Each name stands for a flat space through zero: a line, a plane or more. A row that begins with a name and a colon came from that space; any other row is followed by the name of the space it lies nearest, among the names in its block.
lan_dus: [  6  28   4   9  17 -14 -10   4 -17 -22 -40  -4   3   9  -4   9  17 -16
  -9   8  -4 -29 -36]
toba_mif: [ 18  10   7  31   8  19   3  10   1  18 -50 -27   9  17  45  16  22  -2
 -13 -20 -28 -14 -31]
lis_vavod: [-14 -22   9  -6  -9   0  22 -21  -3  -6   7 -16   4 -10  10 -10   2   8
  17  -4  40  36  32]
toba_mif: [ -4 -21  -5  -9  -2  -8   1 -17   7  -7  40  29 -16 -15 -26 -11 -24  -4
  14  21  20  10  19]
lis_vavod: [  4  27  -1  -2  -3   4 -25  11   7  -6  14  39 -15   7 -19   1   7  -2
 -17   4 -23 -27 -15]
kivam_nin: [ -2 -33  -4  16   9 -42  49 -16 -29  14  13 -34  17 -22 -25  -3 -61 -16
  18  14  -3  20 -29]
lis_vavod: [ 12 -28  10  40  12   4  12 -38   1  -2  -1 -26  -2 -16  32   5 -10  -8
   2   7  19 -17  -9]
kivam_nin: [ -1  -2  14   7  -1  28  -9 -22  19 -11  18   5 -10  -8  16  -2  26   3
  -8  -9  15 -13  14]
lan_dus: [ -8  28   7  13 -33 -22 -14   1 -26 -10 -14   4   1  14  32   1   3  31
 -12   2  25   2  22]
fak_dusu: [ -1 -33  11   8   2  27  10 -42  34  -1  74  37 -28 -29 -23 -14 -12 -13
   7   4  10   0   9]
kivam_nin: [-24  54  -9 -58  -5 -20 -29  41 -18 -28 -10  -7  22  13 -39  -1  32  13
 -17  -7  -4 -14  10]
fak_dusu: [-12   6  -7 -19 -18  -5   3  21  -7  23  25 -46  31  -3   2   3  -9  27
 -17 -25 -23   0  16]
lis_vavod: [  1 -11  -8  -4  16 -19  -3 -12  -8 -16   7  -9   2 -14 -19   0 -17 -12
   6  22  14 -17  -4]
kivam_nin: [  2  39 -11 -13  13 -23 -42  21 -24 -28 -47 -42  24  12  14  17  25  10
 -22   9   7 -54  -2]
toba_mif: [  3   5  14  37   0 -21  41  -8 -25  14  -9  -9   7  -2  -7   2 -25 -16
  -3  -8 -28   8 -58]
toba_mif: [ -3 -12  -2  -4   2 -19  20  -2 -10  -7 -18  34 -15   5 -22 -10 -18 -16
  30  21  20  42  -3]
toba_mif: [  1 -18   3   0  10  -5  18 -12   1 -14 -22  45 -25   4 -17 -11  -5 -24
  35  22  28  42  -2]
lan_dus: [-13  27  10  -5  18 -22  18   5 -33 -18 -34 -78  44  -5  -7  10  22  -8
 -17 -21  -8 -25 -38]
fak_dusu: [  8 -11   4  14  10   2  -2 -21   7 -16  -5  40 -27  -2  -5  -5  -2 -18
  16  23  22   4  -4]
toba_mif: [-20  24 -13 -36 -23 -23 -22  21 -15   1  48 -36  30  -9 -20   0 -10  35
 -28 -11 -11 -26  29]
lan_dus: [ 16  12  11  19  36  20   7  -1  11  -4 -27   1  -3   1 -14   9  23 -39
  -9  -9 -39 -32 -67]
lis_vavod: [ -6  14  25  35 -27   9  47   6 -14  42   4 -36  23   5  25   3  -3  14
 -22 -52 -48  22 -38]
fak_dusu: [-20   0  22   3 -30   8  16 -27   2  -6  47   8  -5 -13   3 -14   7  19
  -5 -18  24  22  26]
lis_vavod: [ 30 -26 -15  11  35  22 -57 -26  33 -32 -23  38 -39  -1  29   8  15 -18
  15  51  47 -46  28]
lis_vavod: [  4 -18 -24 -25  14  -8  14  41  -8  27 -57 -51  30  16  12   9  -7   1
  20  -6 -13  33   7]
toba_mif: [ 21 -24   8  41  10  30  -1 -29  26  17  27  -2 -13 -15  27   7  -7  -8
 -12  -4 -18 -35 -17]
lan_dus: [-13 -31  -6 -12 -19  -8  22  -6  -1  21  44 -23  12 -16  -3  -9 -33  19
  10  -6  10  32  35]
fak_dusu: [-23  -5  44   3  18  30  49 -49   6 -35  -1 -26   5 -21 -11 -13  55 -29
   9 -33  36  22 -20]
lan_dus: [  2  -6  16  30 -20  18  21 -12   8  27  25   4  -5  -3  21  -2  -7  10
 -11 -24 -20  12  -9]
fak_dusu: [ -3  33  12   3   2   1   2  15 -16 -10 -55 -20  14  19  18   7  38   0
  -9 -18  -3  -1 -20]
kivam_nin: [ -7  27   2 -16  -3   6 -37   1   1 -27  -2 -11   6   3  12   4  36  16
 -19  -3  19 -35  23]
fak_dusu: [  1 -17 -16  -8 -10 -13  -6   5   1  15  31   2   0  -7  -6  -2 -35  13
   3  12  -2   2  22]
kivam_nin: [  5  21   8  -5  21  23   3  16  11  -3 -34   6   1  12 -12   5  38 -24
  -5 -18 -31  -8 -41]
kivam_nin: [-10  10   0 -14   1 -11   1   3  -9 -10   5 -12  10  -4 -17  -2   3   0
  -3  -2   2  -4  -1]
kivam_nin: [ 12  -3 -17  12  -7 -20 -23   9 -13   6 -23  -7   1  10  33  10 -21  18
  -1  21  11 -12  19]
lan_dus: [ 12  28  12  30  -2   5 -14  -2  -4  -8 -28  32 -17  16  18   6  17  -5
 -13   3 -10 -20 -29]
toba_mif: [  1 -15 -17 -23  -3  11 -33   3  21  -1  29   7  -7  -5   4  -1  -2  16
   1  12  16 -12  48]
lan_dus: [ -7   2   4  -7   2   2  10   2  -3   2   0 -32  17  -4   1   1   9   3
  -5 -16  -4   0  -2]
lis_vavod: [ -3 -22  -8  -8  11 -15  17  -2 -11   2 -14 -37  17  -7   0   0 -15  -4
  16   6  15  15   7]
fak_dusu: [ -6  -3   5 -10   6  17  12   1  10  10  21 -33  18 -11  -9   1  11  -2
 -10 -25 -20  -7  -8]
[ -6  14 -23 -38  46 -59 -12  14 -40 -49 -51 -42  27  -5 -51   7  -5 -30
  13  40  23 -33 -25]
lan_dus
[ 14 -20  -6   6  27  10  -3 -11  17  -4   1  21 -17  -7 -16   1  -7 -27
  12  18  -4 -12 -17]
fak_dusu
[ -5  -7   3   8  -4 -14  21  -7 -13   9  13 -24  13 -10  -4  -1 -19   2
  -2  -6  -5   5 -10]
lan_dus
[ 21  13  -7  14  10  12 -23  21   6   7 -52   9  -6  24  31  14  17  -3
  -4   4 -17 -16 -13]
kivam_nin
[-12 -12  19   8  -1  10  -1 -51   6 -28  49 -29   3 -32   9  -5  14   7
 -12  -5  43 -28  24]
kivam_nin
[-14  11   9 -10  -3  -1  16   5 -12  -2 -12 -42  25   0   5   1  19   7
  -6 -24   1   9  -1]
fak_dusu
[ 17  -1   2  30  31  -7   4 -11 -12  -7 -43 -44  14  -3  20  16   4 -20
  -6   5  -7 -38 -42]
kivam_nin
[  1   9   4 -13   7  35 -29  -2  24 -14  -2  -8  -1   1  19   4  46   6
 -13 -13  10 -26  21]
toba_mif
[  8   4 -33 -10 -26 -35 -28  42 -19  22 -23  22  -2  27  17   5 -40  31
   8  28  -1  19  36]
kivam_nin
[  3   3  -7 -20  11  17 -23  10  17 -11 -13  17  -9   8  -3   0  24  -5
   5   5   6  -5  14]
lan_dus
[  1  -2  24  41 -10   6  17 -37  -2  -1  29  -4  -6 -16  16  -1  -5   0
 -15 -11   2 -15 -20]
lis_vavod
[ -6  45  37  22 -25  42  -6  -9  15  -6  11  33 -15  12  22  -2  57  11
 -33 -41 -16 -11 -15]
fak_dusu
[ 13 -19 -29 -16  21  -4 -10  26  10  26   9 -28  16  -6 -17  10 -29  -6
  -1   7 -39 -23  -8]
fak_dusu
[  8 -20  -1   1  10  26 -15 -17  27  -6  12  21 -20  -6   9  -2  11  -6
   8  10  18  -7  20]
toba_mif
[  5   5  -9   5 -34  10 -28   9  18  28  63  40 -17   0   5  -2 -26  31
 -22  -2 -28 -15  25]
fak_dusu
[ 21 -42  -2  12  26  41  18 -11  47  30  35  40 -27 -14 -26  -4 -18 -37
  15   0 -42   5 -30]
lan_dus
[-11  19  14  10 -18  -7  21   0 -13  10  26  -4  10  -4 -14  -3  -7   6
 -17 -22 -26   2 -25]
lis_vavod
[ 10  -2 -11   7   5 -13   6  19  -9  16 -29   3   2  12   1   5 -19  -7
   8   8 -20  10 -18]
kivam_nin
[  0  10 -14 -19   7 -14  -4  28  -8   6 -12  -7  12   7 -22   4  -8  -4
  -1   2 -23  -3 -12]
lis_vavod
[ 17  27  19  51  -5  14  -9 -15   6   8  22  24 -16  -2  11   9   1  -5
 -37 -11 -44 -53 -53]
lis_vavod
[  1  12   6   4  -7   9 -10  -3   7  -4  11  23 -11   2   0  -1   9   2
  -8  -2  -4  -8  -1]
lis_vavod
[  3  11   9  14  -4   1  -6  -9  -3 -15 -18  33 -19   9  10  -2  11  -4
   4  10  17   5  -3]
fak_dusu
[ 17   3 -20  11   5 -25 -10  28 -19  15 -49  -7   6  20  18  13 -24   2
   5  19 -16  -3 -13]
kivam_nin
[ 11   0   8   9  -5  45 -14   1  34  10  -4  43 -26  14  25  -1  30   1
  -1 -12  -8   8  10]
kivam_nin
[ -7  12   5 -15  11   2  16  10  -2  -4  -5  -2   8   0 -31  -3  12 -17
   0 -13 -19   6 -28]
kivam_nin

Rows lie near named flat spaces through zero. A row that begins with a name and a colon came from that space; any other row is followed by the name of its block's space that it lies nearest.
mose-ginuz: [ -3  11 -16 -26   4 -22   4 -23   4  30 -33   8   6  -6   5  23  22  32
 -17  18 -25 -11  -5]
gedib-zifot: [-16   2  15  -2 -30  15  20   0  -4  31   6  12 -31 -27   5  29 -35  30
   2  22 -13 -29  -9]
mose-ginuz: [  8  10  -3   0   8 -10  -7   4 -10  13 -19  11  10  -1   0 -14  21   6
  12   2  -4   3   9]
nesu-gufe: [  6  -2  24  29 -13  12  15  -3 -32  13   3   6   5 -18 -13 -32 -17 -25
  11  -8   3  15  -5]
mose-ginuz: [-17 -23  -7   8 -13   0   5  12   5  19  -8  21   4  17   4 -26  -3  12
  -3  13   0  -2 -15]
gedib-zifot: [ 12   8   5  25   1   1  24 -31 -28 -28 -16 -35  20 -19  11  -8 -23 -30
 -12 -15  20  30  -9]
nesu-gufe: [ 26  29  23 -24   0  -3   1 -36 -24  -5 -11  -1  20 -30  -7  34  15  -8
  -2 -10 -10  16  20]
nesu-gufe: [ -8  -9 -13  -4  -9  12  -5  -8  23 -16   6  -7  11  15  14   4   0   1
 -25   8   9   3  -8]
bemin-ved: [  1  -9   8 -13 -28  -7  -7  -6 -13  -5  -1  44  47  19   0 -16  34  -6
   3 -17   5  30  15]
latad-tob: [-12  -4  -1  35 -29  31   2   2   1  32  11   7  -1  -5   2 -43 -10 -10
 -10  18  -1  -7 -17]
gedib-zifot: [ -3  -3  25  -5 -42  15  -1  20 -20  21 -11  59  16  -2  13 -10   3  29
  28  15   5   3  17]
latad-tob: [ 26  47 -22  11  30   5 -25 -12   5   5 -28 -35   9 -18  16 -11  31  -2
  -4  17  -1  -4  14]
gel-nilo: [  2  19  -4  19   0  -4   6   1 -16  23 -12  -6  -9 -19   3 -13  -1   3
  12   5  -6 -10   0]
mose-ginuz: [ -9  -6  -8  -3 -13 -21  16   0 -13 -15 -21  10  17   9  22   5  -4  16
   6  -8  14  12   0]
latad-tob: [ 10  -4   1   3  15  -4  -8  13  -3 -23  -6  -2  12  13   3 -14   6  -8
  12  -9  16  15   9]
gedib-zifot: [ 13  -8   9  19   6  -2  -4   9 -21 -27  -3   4  29  14  -2 -39   7 -30
  16 -23  23  35  10]
mose-ginuz: [-17 -10 -13   1  25 -37  -7  38   7  22  40  10 -44  18 -41  -8  16  -7
  31 -32 -26 -29   2]
gedib-zifot: [ 20  20   0   8  15  14  -7 -47  -2  30 -10 -24  16 -24 -23 -19  23 -31
 -38  13 -24   8 -13]
latad-tob: [ -8  22 -20   7 -37  14   0 -36  11 -16  24 -20  20  -8  24  17   6 -16
 -34 -10   6   3  -1]
latad-tob: [ 32  47 -22  15  40  40 -56  -7  40  -5  22 -55  -7 -11  -3 -16  37 -33
 -22  17  -4 -15  15]
nesu-gufe: [  0 -12  21  20   5  15   9  34 -13  17 -13  10 -26  -9  -1 -22 -34  15
  28  22   8 -11  -5]
bemin-ved: [-22  -6 -47  46  12 -10   9  -6  17   8  11 -44 -11  13   1 -45  -6 -28
 -27  -7   0  -9 -35]
mose-ginuz: [ 10 -33  27 -21  22  -7   1   1  -3 -11   4  14   6  16 -36  -1   0 -17
   1 -13  -5  21  -3]
bemin-ved: [ 10  17 -24   3  14   3 -45  24  23 -17  13   2  18  27   8 -27  50 -11
  11  -8  10   2  26]
latad-tob: [  3   4  11 -19  25 -63  24  21 -45  16 -42  25 -15  -9 -11  18   3  33
  54 -19 -13  -2  15]
bemin-ved: [ 21  23  33 -13  16 -13   1  25 -31 -24   9   2 -25 -25  -9  38 -13   3
  55 -27   6  -4  37]
bemin-ved: [ 14  15 -26  29  39  -4 -11  -4   5 -19 -14 -48   6   4   6 -34  10 -28
  -8  -5  13  10  -5]
gedib-zifot: [-13  -9  -3  33 -17  -7  49 -15 -33   3 -47 -16   6 -17  32 -16 -50  12
  -5  13  20  12 -29]
nesu-gufe: [-39 -25 -15  12 -42  -5  38 -40  11 -19  65 -27 -12   3 -10  26 -37 -38
 -47 -41  -5  -1 -36]
gedib-zifot: [-15   8 -15   2 -12 -20  11  21  -8   7 -21  12 -11   0  29  11  -7  39
  24   6   6 -17   5]
mose-ginuz: [ -6  13 -11  28 -22  22 -13  24   5   1  12   4  -1   2  24 -26  -1   3
  14   8  17 -10   9]
mose-ginuz: [  6 -11  12 -16  22 -17  -5  11  -3  -9  15   7  -8  10 -28   7  10 -12
  15 -23  -8   5   9]
nesu-gufe: [ 29   0  37   7   7  52 -17  28  -3 -22 -24   4   4  -9  20 -14 -26  11
  21  38  34  12  17]
bemin-ved: [-12 -11 -19   5  16  -9 -15  29  22   8  22   1 -22  22 -13 -16  12  -1
   9  -6  -8 -19  -3]
latad-tob: [ -2  28 -26  42  -9 -35  18 -19 -41   5 -11 -15  25 -11   9 -40  19 -31
  10 -39   4  19   0]
gel-nilo: [ 13  -5  -9   6  20  -9  -9  15  -6 -25 -40   2  31  22  21 -30  14   4
  12   4  26  26   8]
nesu-gufe: [  2  13 -24 -53   7 -52 -15  -7   8 -44  -2  14  29  27  13  54  51  16
   7 -39   0  12  33]
latad-tob: [ -3   5 -10 -27 -21  21  -6 -35  33 -33  18 -19  15   1  21  50  -1   2
 -45   6   6   1  -1]
gedib-zifot: [ -8  13 -25  17  21 -27  17   5  -4 -18  -1 -41 -27  -7  12  14 -20   0
  10 -18   7 -13  -6]
gel-nilo: [  9  -6   7 -16  15   1   7 -25   6 -21   1 -23   2  -4  -9  26 -10 -13
 -23  -4  -1  11  -8]
gedib-zifot: [-19   1 -51  -5  20 -41  13  -2  17  -6 -45 -25  -3  18  36  13   2  39
 -13  12   4 -13 -17]
gel-nilo: [-14  25 -22  43  -4 -18  21  17 -21   5   7 -29 -33 -20  17 -10 -25  -1
  28 -18   7 -22  -3]
gel-nilo: [-3  5 -7 15  0 -5  5  6 -6 -2  0 -8 -5 -2  6 -9 -6 -3  8 -6  5 -2 -1]
bemin-ved: [ 12 -23  36 -36   0   9 -16  15  -2  12  -9  54  16  14 -22   0  19  15
  14  13  -8  13  15]
gel-nilo: [ 11  19  -3 -18 -29  11  -7 -57  -1   2 -12   8  55  -8  11   9  37 -11
 -43   4  -7  26   4]
gel-nilo: [ -2  11 -27  27 -23   7  -7 -10   3 -43   6 -16  41  17  37 -26  13 -25
 -13 -19  35  27   6]
nesu-gufe: [ 10 -17  10   1 -31  27 -10  -6  -2 -59  -9  18  66  28  35 -22   5 -16
 -11  -6  48  53  13]
gel-nilo: [-17 -23   5  24 -14  11  14  -4   5  -9  60 -17 -20   4 -27 -10 -28 -45
 -14 -30  -1  -1 -21]
nesu-gufe: [ 13  20 -16 -13   7  -4 -25 -18  15 -30  18 -14  26  11   2  10  40 -23
 -14 -23   3  14  19]
bemin-ved: [ 13  -2  -7  22  32   6 -15   9   5   0  -5 -19   2   9 -12 -44  11 -26
   0   2   5   8  -5]
bemin-ved: [-32   2 -16  26 -44  12  13  -1   8  24  40   0 -22  -8   6  -5 -18  -3
 -11  -3  -8 -26 -16]
bemin-ved: [ 14  15  17  11 -20   6   2 -10 -30 -12   0  10  28 -12   4 -12   7 -20
  12 -19  12  25  17]
mose-ginuz: [  1  38 -26  -3  -9 -20 -38  44  -1  17 -11  42  10  14  26 -17  60  36
  50  -1   0 -18  44]
latad-tob: [  3 -21  -6 -10  17 -33  20 -18 -15 -37 -39  -8  35  20  10   0  -2  -4
 -10 -16  18  38  -9]
gedib-zifot: [ 11   3   9  -9  -9   5  -6  -8  -6 -34   1   4  28   5  10   8   8 -11
   0 -14  17  24  15]
nesu-gufe: [-22  -2 -39  -5  -8 -11  -1 -30  33   3  26 -21   2  14  -2  11  18 -13
 -46 -10 -17 -10 -21]
gel-nilo: [-12 -14  -9  -4  -9 -35  16  -2 -18  -4 -14  21  21  17   3  -8  11   4
   7 -22   2  17  -2]
gel-nilo: [  7 -18  30  15   3  11  17 -35 -23  45  12   2   3 -19 -57 -36  -5 -47
 -24  -5 -31  16 -28]
latad-tob: [  4   9   8 -34  -5 -14   7   3  -9  -6 -42  20   5  -8  29  45  -3  53
  16  19   5  -3  17]
mose-ginuz: [ 12 -44  38 -38   2  29 -16   1  20 -16   8  33  22  26 -24   5   2  -5
 -18  15   3  24   0]
[ 11 -32  13 -25  30  22 -19   9  36 -31   6  -8  -2  26 -12  10  -7  -4
 -18  17  10   8  -5]
latad-tob
[ 17 -27  24   7  27 -26  33 -23 -45  -1 -53   1  32  -1 -21 -35 -11 -23
  -2  -9   4  48 -20]
mose-ginuz
[ 14  -1  13   8   8  37 -16  18  10  -6 -16  -2   1   0  14 -17 -12   9
   3  34  19   1   4]
nesu-gufe
[-15  23 -15  18 -34 -31  34 -22 -34 -26  13 -16   7 -18  23  24 -15 -12
   8 -47  12   8   5]
bemin-ved
[ 16  31   8 -14 -20  13 -10 -29  -9  15 -14  12  27 -22   9  14  26   6
 -11  12 -10   6  16]
gedib-zifot
[ -3 -19   3   6   5  22   1  -7  16  22  -5  -5  -5   2 -11 -19 -12  -2
 -26  28  -8  -4 -24]
latad-tob
[ 21  24  21   9  32  14 -10  20  -9  27  -2 -15 -42 -33 -21   0 -11   3
  28  17 -14 -26  10]
nesu-gufe
[ -8 -47  11  -6  13  24  -2  -9  32  21  17   0 -10  18 -37 -19 -13 -17
 -41  23 -17  -1 -36]
gedib-zifot
[  9  17   6   2   8  21  -3 -12   9   3  11 -29 -21 -24  -3  19 -15  -6
 -12  12  -6 -15  -2]
gel-nilo
[ 25  22  -2   6  41  36 -41  26  29  15 -15 -20 -22  -7   3 -17  11  13
   7  47  -1 -24  11]
nesu-gufe
[ 28  47  10  15 -11   0  -4 -21 -40 -14 -12  -6  33 -30  13  -6  22 -23
  18 -22  12  25  31]
gedib-zifot
[  8  -7  -3  23  33   0   1   1  -5  37 -28 -12  -7  -3 -20 -48   2  -9
  -5  22 -13  -1 -21]
latad-tob
[  5 -22  13 -18   5  25 -10 -24  26   1  18  -4   7   8 -26   5   3 -20
 -40  12 -12   8 -15]
gedib-zifot
[ 17  30  10   5   4   3 -15   3 -13  -4  27  -6  -6 -18 -14   4  17 -24
  21 -23  -5  -2  25]
gedib-zifot
[  3   4 -16 -20   7  -1  -9 -27  19   9 -20  -6  18   5   5  10  23  10
 -34  19 -12   1  -8]
gedib-zifot
[ -2  15 -15 -10 -12  -5  -3  -7   6 -17  -5  -3  12   1  25  22   9  14
  -4  -2   8   0  10]
gel-nilo
[ 28  13  13  19  35  -9  -7   0 -31  26 -30   0  13 -12 -26 -50  24 -24
  19  -2 -10  18   6]
mose-ginuz
[ 19  28   4  29  14  15   4 -22 -16   9  -9 -38  -3 -33  -3 -16  -9 -26
  -7   5  -1   3  -5]
mose-ginuz
[-14   6 -20   4 -37   5 -14  12  12 -12  16  21  21  19  28  -7  20   8
   3  -7  15   1  14]
gel-nilo
[ -5   2   9  23  11  -6  21   4 -18  29  12 -17 -40 -24 -26  -7 -28 -12
  12  -6 -17 -19 -15]
gel-nilo
[  1  -2  -9  20   7  -5  16 -21 -13   9 -32 -17  15  -6   7 -26  -7  -7
 -17   9   3  14 -20]
gedib-zifot
[-20 -39  13   2 -20 -11  22   9 -11 -12  22  23   2  19 -14  -7 -21 -13
   5 -26   7  15 -12]
latad-tob
[ 16  -2 -20 -30  18 -14 -37  -4  21 -39 -16  13  56  43  12  -7  62  -5
 -11 -11  14  33  23]
gedib-zifot
[ 12  12   8  -2  -5 -10   3 -20 -24   7 -14  12  26 -10  -6  -8  21 -11
   2 -11  -5  20   9]
nesu-gufe
[-12  -7   5   3 -17   3  24 -23  -4  13   9  -7 -10 -15  -7  14 -24  -4
 -20   1 -11  -6 -20]
nesu-gufe
[-11  16 -16  35 -35  -2   5  -7 -20  19   8   9  19  -6  11 -39  14 -16
   3 -15   2   5  -1]
gel-nilo
[  1  -7  21   5 -32  24   9 -18 -17  48 -33  37  26 -14   2 -29   1  15
 -14  38 -10  10 -12]
gedib-zifot
[ 18  18  31   8  17   9   3  13 -23  14   3  -8 -33 -34 -20   8 -21  -3
  30   2  -8 -13  11]
nesu-gufe
